[156 177 102 125 144 103  94  98] -> zet
[156 177 133 125 144 103  94  98] -> mav
[111 162  79 138  90 125 109 184] -> regu
len: [156 177 102 125]  4
step +1: [144 103  94]  [145 104  95]
len: [156 177 133 125 144 103]  6

[153 125 105  97 109 120 138 135 126 131 146 161 147 115  87  90]  mupo
[153 125 105  97 136 120 138 135 126 114 128 161 147 115  87  90]  pimug
[153 125 105  97 109 120 138 135 126 130 128 161 147 126 148 124]  sape
[153 125 105  97 109 120 138 135 126 130 128 161 147 115  87  90]  vumid
[148 115  98 117 138 135 134 153 140  94  97 145 145 124 138 145]  Fano
len: [153 125 105  97 136 120 138 135]  8
len: [153 125 105  97 109 120]  6

[132 154 125 115 128 120 142 114 124 141 121 131 144 132] : kobog
[144 104 148 101 119 134 123 122 154 126 131 141 135 104] : tipig
[132 154 125 130 128 120 142 114 124 141 121 131 144 132] : Dinel
[154 118 126 131 127 108 139 145 122 146 137 116 128 123] : Doluv
len: [144 104 148 101 119 134 123 122 154 126 131 141 135 104]  14
step -1: [131 141]  [130 140]
len: [154 118 126 131 127 108 139 145]  8

[126  86 148 116  95] : til
[126 139 148 116  95] : feti
[123 139 148 116  95] : fam
len: [126  86 148]  3
len: [126 139]  2

[126 132 134 143 128 131 164 127 146 123 134 125 141 144 131 124 140 134
 142 125] -> Visi
[137 132 129 153 134 129 137 127 131 128 139 129 146 144 131 129 140 134
 144 125] -> sutel
[126 159 129 135 138 149 156 131 131 123 139 137 126 140 131 124 140 134
 144 120] -> Nekit
[126 132 129 131 134 131 128 127 133 128 166 123 132 149 131 124 162 139
 151 151] -> fal
[129 132 129 129 138 129 173 127 137 128 139 125 136 149 131 124 140 139
 144 140] -> Miduk
[126 152 129 135 128 129 156 127 137 123 139 137 146 144 141 124 140 134
 144 144] -> saza
[137 139 129 149 128 134 137 138 133 123 135 123 136 133 131 124 140 134
 144 125] -> vena
[126 132 129 155 128 134 181 131 133 128 135 125 132 140 134 129 163 139
 144 120] -> fomef
step -1: [139]  [138]
step +1: [140]  [141]
len: [126 159]  2

[ 85 143  77  84] -> kire
[ 92 116 157 128] -> zopot
[ 85 143  76  81] -> Sopo
[ 85 143 117 117] -> Mit
[145  97 131 117] -> vopud
step +1: [ 85 143 117]  [ 86 144 118]
step -1: [ 97 131]  [ 96 130]

[135 117 122 124 131 126 169 121 125 113]  naro
[124 122 133 125 123 126 152 126 122 129]  Tazut
[135 117 122 124 131 126 152 126 122 129]  Miza
step +1: [152]  [153]
len: [135 117 122 124 131 126 152 126 122 129]  10
len: [135 117 122 124 131 126 152]  7
step +1: [123 126]  [124 127]
len: [135 117 122 124 131 126]  6
len: [124 122 133 125]  4

[134 141 127 131 147 131 130 131 130 127 136 121 131 129 121 113 138 145
 129 128 131 129 130 122 132 127 135 126 127 135 128 141 145 133 149 122
 133]  lil
[124 130 124 125 137 116 124 118 122 132 123 136 120 125 137 113 130 138
 123 123 123 125 129 135 127 139 123 133 130 136 125 130 136 141 138 114
 112]  fatig
[129 153 124 115 170 109 113 112 119 120 129 128 110 125 125 113 150 173
 122 124 122 125 133 130 134 137 127 129 127 146 126 146 165 150 171 108
 103]  tidu
step +1: [133]  [134]
len: [124 130 124 125 137 116 124 118 122 132 123 136]  12
len: [129 153 124 115 170 109 113 112 119 120 129 128 110 125 125 113 150 173
 122 124 122 125 133 130 134 137 127 129 127 146 126 146 165 150 171 108
 103]  37

[115 129 121 112 104 134 130 130 125 133] = petuz
[126 124 102 142  74 108 125 118 124 134] = Vose
[114 102 128 130 142 130 119 142 127 129] = bulog
len: [114 102 128 130 142 130 119 142 127 129]  10
len: [115 129 121 112]  4
len: [114 102 128 130]  4
step -1: [130 142 130]  [129 141 129]
step -1: [129 121 112 104]  [128 120 111 103]
step -1: [134 130]  [133 129]
step +1: [142 130]  [143 131]

[136 131 123 134 129 135 121 131 138 138]  badez
[162 128 154 128 149 156 107 141 121 140]  Pem
[162 128 154 128 149 156 107 125 121 140]  febag
step +1: [107 141 121]  [108 142 122]
len: [162 128 154 128]  4
len: [162 128 154 128 149 156 107 125 121]  9
len: [136 131 123 134 129]  5
step +1: [154]  [155]
step +1: [154 128]  [155 129]

